Below are the code and all the weights of a small trained network. Each question names an input and a class and asks about switching units off, where a switched-off unit gives its printed mean instead of its output.

import numpy as np


def w(rows, s, z=0):
    codes = np.array(rows[::2]) - 128.0
    scale = np.full(codes.shape[1], s)
    scale[-1] = z or s
    return codes * scale


def f(y):
    return np.maximum(y, 0)


def log_softmax(a):
    a = a - a.max(-1, keepdims=True)
    return a - np.log(np.exp(a).sum(-1, keepdims=True))


def net(x, mask):
    res = np.array(x, float).reshape(1, 5) / 4 @ E
    y = f(res @ A[0][:, :-1].T + A[0][:, -1])
    res = res + np.where(mask, y, B[0][:, -1]) @ B[0][:, :-1]
    return log_softmax(res[-1] @ U[:, :-1].T + U[:, -1])


A, B = {}, {}
E = w([
[116,204,254,102],'x0',
[126,117,135,131],'x1',
[24,148,108,164],'x2',
[129,131,127,129],'x3',
[91,90,121,8],'x4',
],0.011)
A[0] = w([
[101,134,197,81,57],'neuron 0',
[143,188,123,103,142],'neuron 1',
[99,174,188,71,66],'neuron 2',
[217,156,167,245,218],'neuron 3',
[173,100,148,127,154],'neuron 4',
[136,76,39,137,88],'neuron 5',
[225,129,144,109,101],'neuron 6',
[25,152,129,131,127],'neuron 7',
[110,150,129,50,133],'neuron 8',
[56,199,177,111,78],'neuron 9',
[237,118,166,80,92],'neuron 10',
[100,109,125,20,120],'neuron 11',
[81,110,148,29,103],'neuron 12',
[218,118,150,90,102],'neuron 13',
[126,92,99,115,74],'neuron 14',
[211,108,138,94,80],'neuron 15',
[145,187,185,98,16],'neuron 16',
[83,62,150,50,138],'neuron 17',
[115,118,140,67,129],'neuron 18',
[147,155,204,174,107],'neuron 19',
[44,111,148,156,115],'neuron 20',
[113,180,230,91,7],'neuron 21',
[142,141,161,172,137],'neuron 22',
[114,121,117,66,124],'neuron 23',
[141,190,147,179,123],'neuron 24',
[134,76,145,29,174],'neuron 25',
[81,182,101,140,62],'neuron 26',
[44,136,127,142,118],'neuron 27',
],0.011,0.0018)
B[0] = w([
[169,80,110,118,181],'neuron 0',
[143,88,114,95,155],'neuron 1',
[168,63,89,128,193],'neuron 2',
[142,202,92,215,248],'neuron 3',
[87,162,185,110,165],'neuron 4',
[186,2,115,43,199],'neuron 5',
[42,169,191,87,194],'neuron 6',
[69,135,207,79,184],'neuron 7',
[175,162,122,221,176],'neuron 8',
[132,89,114,86,197],'neuron 9',
[64,159,192,46,211],'neuron 10',
[162,207,84,225,199],'neuron 11',
[147,155,105,203,196],'neuron 12',
[50,173,178,60,194],'neuron 13',
[194,77,107,127,158],'neuron 14',
[29,136,188,64,186],'neuron 15',
[145,47,109,84,190],'neuron 16',
[143,179,108,197,193],'neuron 17',
[147,167,83,186,169],'neuron 18',
[187,99,74,123,201],'neuron 19',
[79,158,193,83,170],'neuron 20',
[162,32,83,88,216],'neuron 21',
[141,135,60,205,172],'neuron 22',
[153,180,105,170,168],'neuron 23',
[162,135,115,156,187],'neuron 24',
[138,180,128,163,205],'neuron 25',
[91,132,161,117,158],'neuron 26',
[41,159,245,78,173],'neuron 27',
],0.0075,0.012)
U = w([
[177,210,111,209,255],'0',
[7,166,176,68,22],'1',
[207,48,104,91,82],'2',
],0.013,0.00074)

Each question gives the input, the list of numbers given to net, and the class t.
The units are the neurons (one row each of A and B). Each row of codes is followed by its name. A weight is (code - 128) times the scale printed after its matrix; where a second scale follows, it is the last column's (A, B and U).
mask holds one flag per neuron, in row order. A switched-off neuron (its flag False) gives its mean, the last column of its row in B, instead of its output. The means were averaged over made-up inputs and are rounded, as every weight is.
A unit's drop is (log p(t) with every unit on - log p(t) with that unit switched off) / (log p(t) with every unit on - log p(t) with every unit switched off).
The circuit of an input: a set's keep is (log p(t) with only the set's units on - log p(t) with every unit switched off) / (log p(t) with every unit on - log p(t) with every unit switched off). Starting from the 12 units with the biggest drops (on a tie, the unit counted first), units are removed one at a time, each time the one whose removal leaves the highest keep (on an exact tie, the one counted first), for as long as the keep stays at least 0.8.
circuit, biggest first: the units of the circuit, biggest drop first
top k neurons: the k neurons with the biggest drops, biggest first
drop of u: that unit's drop, to one decimal
input [-6,4,0,2,-3], class 2: circuit, biggest first : neuron 5
input [-4,-6,5,-5,5], class 0: top 2 neurons : neuron 11; neuron 10
input [-7,7,2,-1,-6], class 2: top 2 neurons : neuron 5; neuron 11
input [6,-3,-4,5,5], class 2: top 4 neurons : neuron 21; neuron 16; neuron 3; neuron 2
input [-3,3,4,8,4], class 0: top 4 neurons : neuron 10; neuron 15; neuron 13; neuron 6
input [7,7,-7,-4,-4], class 1: top 3 neurons : neuron 10; neuron 6; neuron 13
input [7,6,-7,-8,-2], class 1: top 4 neurons : neuron 10; neuron 6; neuron 13; neuron 15
input [2,-5,-6,-6,-5], class 1: top 2 neurons : neuron 10; neuron 6
input [-3,0,8,-2,-7], class 1: drop of neuron 7 : 0.2
input [-3,4,-1,-3,6], class 0: drop of neuron 1 : 0.0
input [3,0,-7,-1,8], class 0: drop of neuron 11 : 0.5
